Here is a tiny trained network, its code and every weight. The questions are about switching its units off for an input and a target symbol, where a switched-off unit gives its printed mean instead of its output.

import numpy as np


def w(rows, s, z=0):
    codes = np.array(rows[::2]) - 128.0
    scale = np.full(codes.shape[1], s)
    scale[-1] = z or s
    return codes * scale


def f(y):
    return np.maximum(y, 0)


def softmax(a):
    e = np.exp(a - a.max(-1, keepdims=True))
    return e / e.sum(-1, keepdims=True)


def log_softmax(a):
    a = a - a.max(-1, keepdims=True)
    return a - np.log(np.exp(a).sum(-1, keepdims=True))


def net(x, mask):
    ids = ['ΘΞΩγηλ'.index(c) for c in x.split()]
    T = len(ids)
    res = E[ids] + P[:T]
    q, k, v = (res @ M[0].T for M in (Q, K, V))
    z = softmax(np.where(np.tri(T) > 0, q @ k.T / 4**0.5, -1e9)) @ v
    res = res + np.where(mask[0], z, O[0][:, -1]) @ O[0][:, :-1]
    y = f(res @ A[0][:, :-1].T + A[0][:, -1])
    res = res + np.where(mask[1:17], y, B[0][:, -1]) @ B[0][:, :-1]
    return log_softmax(res[-1] @ U[:, :-1].T + U[:, -1])


Q, K, V, O, A, B = {}, {}, {}, {}, {}, {}
E = w([
[142,168,128,136,69,214,215,201,46,148],'Θ',
[99,114,180,85,96,108,150,185,148,116],'Ξ',
[72,233,101,21,216,184,241,31,185,130],'Ω',
[124,140,111,126,226,88,144,46,150,167],'γ',
[90,150,240,156,100,176,215,74,167,65],'η',
[84,176,3,153,131,118,121,223,41,91],'λ',
],0.015)
P = w([
[126,10,153,149,59,187,93,77,207,133],'0',
[106,127,153,109,245,167,163,170,137,126],'1',
[102,164,124,82,114,132,192,118,28,149],'2',
[139,61,46,160,75,102,109,128,171,140],'3',
[116,150,152,113,223,139,139,191,144,111],'4',
[125,159,152,108,113,104,182,114,94,147],'5',
[182,107,47,134,66,97,139,79,124,123],'6',
[144,165,157,101,200,124,115,200,149,106],'7',
[179,156,158,110,120,102,165,110,94,126],'8',
[210,79,57,155,85,77,102,146,186,107],'9',
[127,140,158,107,220,132,126,186,152,119],'10',
],0.013)
Q[0] = w([
[88,193,224,138,226,196,28,182,94,146],'head 0',
[155,132,161,162,235,239,97,237,184,161],'head 0',
[160,136,73,150,134,82,196,179,214,92],'head 0',
[103,123,158,126,176,214,9,136,109,145],'head 0',
],0.014)
K[0] = w([
[7,109,169,124,143,167,85,108,71,182],'head 0',
[65,43,101,117,118,197,70,85,124,117],'head 0',
[183,126,111,115,111,166,98,136,179,123],'head 0',
[84,41,116,124,150,166,173,133,94,161],'head 0',
],0.019)
V[0] = w([
[152,112,173,140,47,117,122,107,109,15],'head 0',
[146,99,104,163,143,99,122,130,38,130],'head 0',
[160,143,84,235,148,226,220,143,124,169],'head 0',
[10,186,99,82,105,133,118,161,139,39],'head 0',
],0.011)
O[0] = w([
[72,56,91,100,111,121,167,117,118,130,147],'head 0',
[106,146,99,181,97,120,56,254,206,149,76],'head 0',
[213,104,177,207,112,76,206,105,173,126,254],'head 0',
[144,62,117,44,179,139,114,141,109,66,173],'head 0',
],0.0093,0.0086)
A[0] = w([
[98,169,253,41,194,131,83,178,41,141,12],'neuron 0',
[89,183,193,106,178,145,163,136,104,172,195],'neuron 1',
[65,98,211,123,94,162,178,202,100,125,188],'neuron 2',
[71,130,197,187,126,167,142,174,69,43,184],'neuron 3',
[202,135,124,124,110,160,184,137,110,89,105],'neuron 4',
[49,80,89,164,178,100,143,106,179,173,97],'neuron 5',
[190,146,150,179,197,190,177,169,111,99,111],'neuron 6',
[55,126,155,158,222,195,63,127,95,99,124],'neuron 7',
[149,66,66,224,20,183,70,125,82,141,4],'neuron 8',
[145,96,56,176,76,210,76,19,161,55,78],'neuron 9',
[79,165,228,147,248,148,101,230,87,134,115],'neuron 10',
[141,108,131,124,112,121,133,206,35,128,20],'neuron 11',
[203,107,95,134,2,137,56,68,198,236,89],'neuron 12',
[85,134,40,181,92,213,81,107,176,76,167],'neuron 13',
[158,246,217,127,199,92,120,144,56,153,28],'neuron 14',
[79,170,167,78,32,205,89,145,201,185,65],'neuron 15',
],0.0082,0.0033)
B[0] = w([
[77,132,224,199,94,145,125,109,228,254,190],'neuron 0',
[171,123,74,176,77,62,20,214,66,107,226],'neuron 1',
[135,192,32,129,143,83,144,123,88,88,211],'neuron 2',
[146,130,93,98,122,133,107,140,117,228,192],'neuron 3',
[75,99,152,121,164,132,74,159,211,152,249],'neuron 4',
[139,168,109,89,47,128,129,176,122,137,163],'neuron 5',
[89,94,152,53,102,142,127,114,174,92,250],'neuron 6',
[152,139,201,142,90,104,151,93,176,185,148],'neuron 7',
[111,159,177,157,200,199,39,112,67,86,174],'neuron 8',
[155,172,138,147,145,127,108,252,176,146,159],'neuron 9',
[177,111,150,111,197,180,85,62,140,64,175],'neuron 10',
[127,138,187,147,118,110,164,45,203,133,176],'neuron 11',
[65,83,177,63,137,135,109,100,127,173,170],'neuron 12',
[151,169,137,162,97,137,209,55,11,181,156],'neuron 13',
[98,96,118,180,123,184,159,141,82,117,210],'neuron 14',
[170,90,79,157,182,36,132,115,50,59,134],'neuron 15',
],0.0099,0.011)
U = w([
[164,132,183,223,69,133,191,176,207,154,118],'Θ',
[142,204,168,142,126,91,28,71,156,254,108],'Ξ',
[33,34,238,184,150,155,68,119,116,126,3],'Ω',
[170,163,172,246,152,168,64,135,95,123,251],'γ',
[44,63,157,100,121,68,60,105,55,116,126],'η',
[212,172,156,102,210,136,21,102,195,138,146],'λ',
],0.0049,0.003)

Each question gives the input, a string of symbols that net reads in full, and the target symbol t.
The units are the heads (4 rows each of Q, K, V and O) and the neurons (one row each of A and B). Each row of codes is followed by its name. A weight is (code - 128) times the scale printed after its matrix; where a second scale follows, it is the last column's (O, A, B and U).
mask holds one flag per unit, heads first, then neurons. A switched-off unit (its flag False) gives its mean, the last column of its rows in O or B, instead of its output. The means were averaged over made-up inputs and are rounded, as every weight is.
A unit's drop is (log p(t) with every unit on - log p(t) with that unit switched off) / (log p(t) with every unit on - log p(t) with every unit switched off).
The circuit of an input: a set's keep is (log p(t) with only the set's units on - log p(t) with every unit switched off) / (log p(t) with every unit on - log p(t) with every unit switched off). Starting from the 12 units with the biggest drops (on a tie, the unit counted first), units are removed one at a time, each time the one whose removal leaves the highest keep (on an exact tie, the one counted first), for as long as the keep stays at least 0.8.
units of the circuit, in order: the units of the circuit, biggest drop first
most important unit: the unit with the biggest drop
k most important neurons: the k neurons with the biggest drops, biggest first
drop when u is switched off: that unit's drop, to one decimal
input Ω λ Θ η λ Ω, target Ω: units of the circuit, in order	[head 0; neuron 14; neuron 0; neuron 2]
input η Ω λ Θ η λ γ Ω λ Θ λ, target η: units of the circuit, in order	[head 0]
input λ Θ Θ Θ λ λ, target λ: units of the circuit, in order	[head 0; neuron 10; neuron 14]
input Ω Ω λ λ λ, target Ω: units of the circuit, in order	[head 0; neuron 14; neuron 0; neuron 6]
input Ω Ξ λ Θ Ω, target Ω: units of the circuit, in order	[head 0; neuron 14; neuron 0]
input η λ Ω γ η Ξ, target Ξ: 3 most important neurons	[neuron 0; neuron 14; neuron 6]
input η Θ Ξ Θ Ξ, target η: units of the circuit, in order	[head 0; neuron 2]
input λ Ω Ξ Θ Θ Ξ Θ Θ, target λ: units of the circuit, in order	[head 0; neuron 10; neuron 14]
input γ Ξ Ξ Ω λ Θ Ω Ω, target γ: units of the circuit, in order	[head 0; neuron 14; neuron 1]
input λ λ λ γ η λ λ Θ Ξ λ λ, target λ: units of the circuit, in order	[neuron 10; head 0; neuron 14]
input Ξ Ξ Ξ λ Ω, target Ξ: units of the circuit, in order	[head 0; neuron 0; neuron 7]
input Ξ λ γ Ξ γ Θ Ω λ, target Ξ: 2 most important neurons	[neuron 0; neuron 7]
input Θ η γ Θ, target Ω: 2 most important neurons	[neuron 12; neuron 8]
input λ η Ξ, target Ξ: most important unit	neuron 0
input Ω Ω Ω λ Θ λ λ λ, target Ω: drop when neuron 9 is switched off	0.0
input Θ Θ Ξ η Θ η γ Ξ Ξ Ξ, target η: drop when head 0 is switched off	0.8
input Θ λ γ λ Ξ Ξ γ λ, target Θ: drop when neuron 8 is switched off	0.1
input λ λ λ γ γ λ λ Ξ, target λ: 2 most important neurons	[neuron 10; neuron 14]
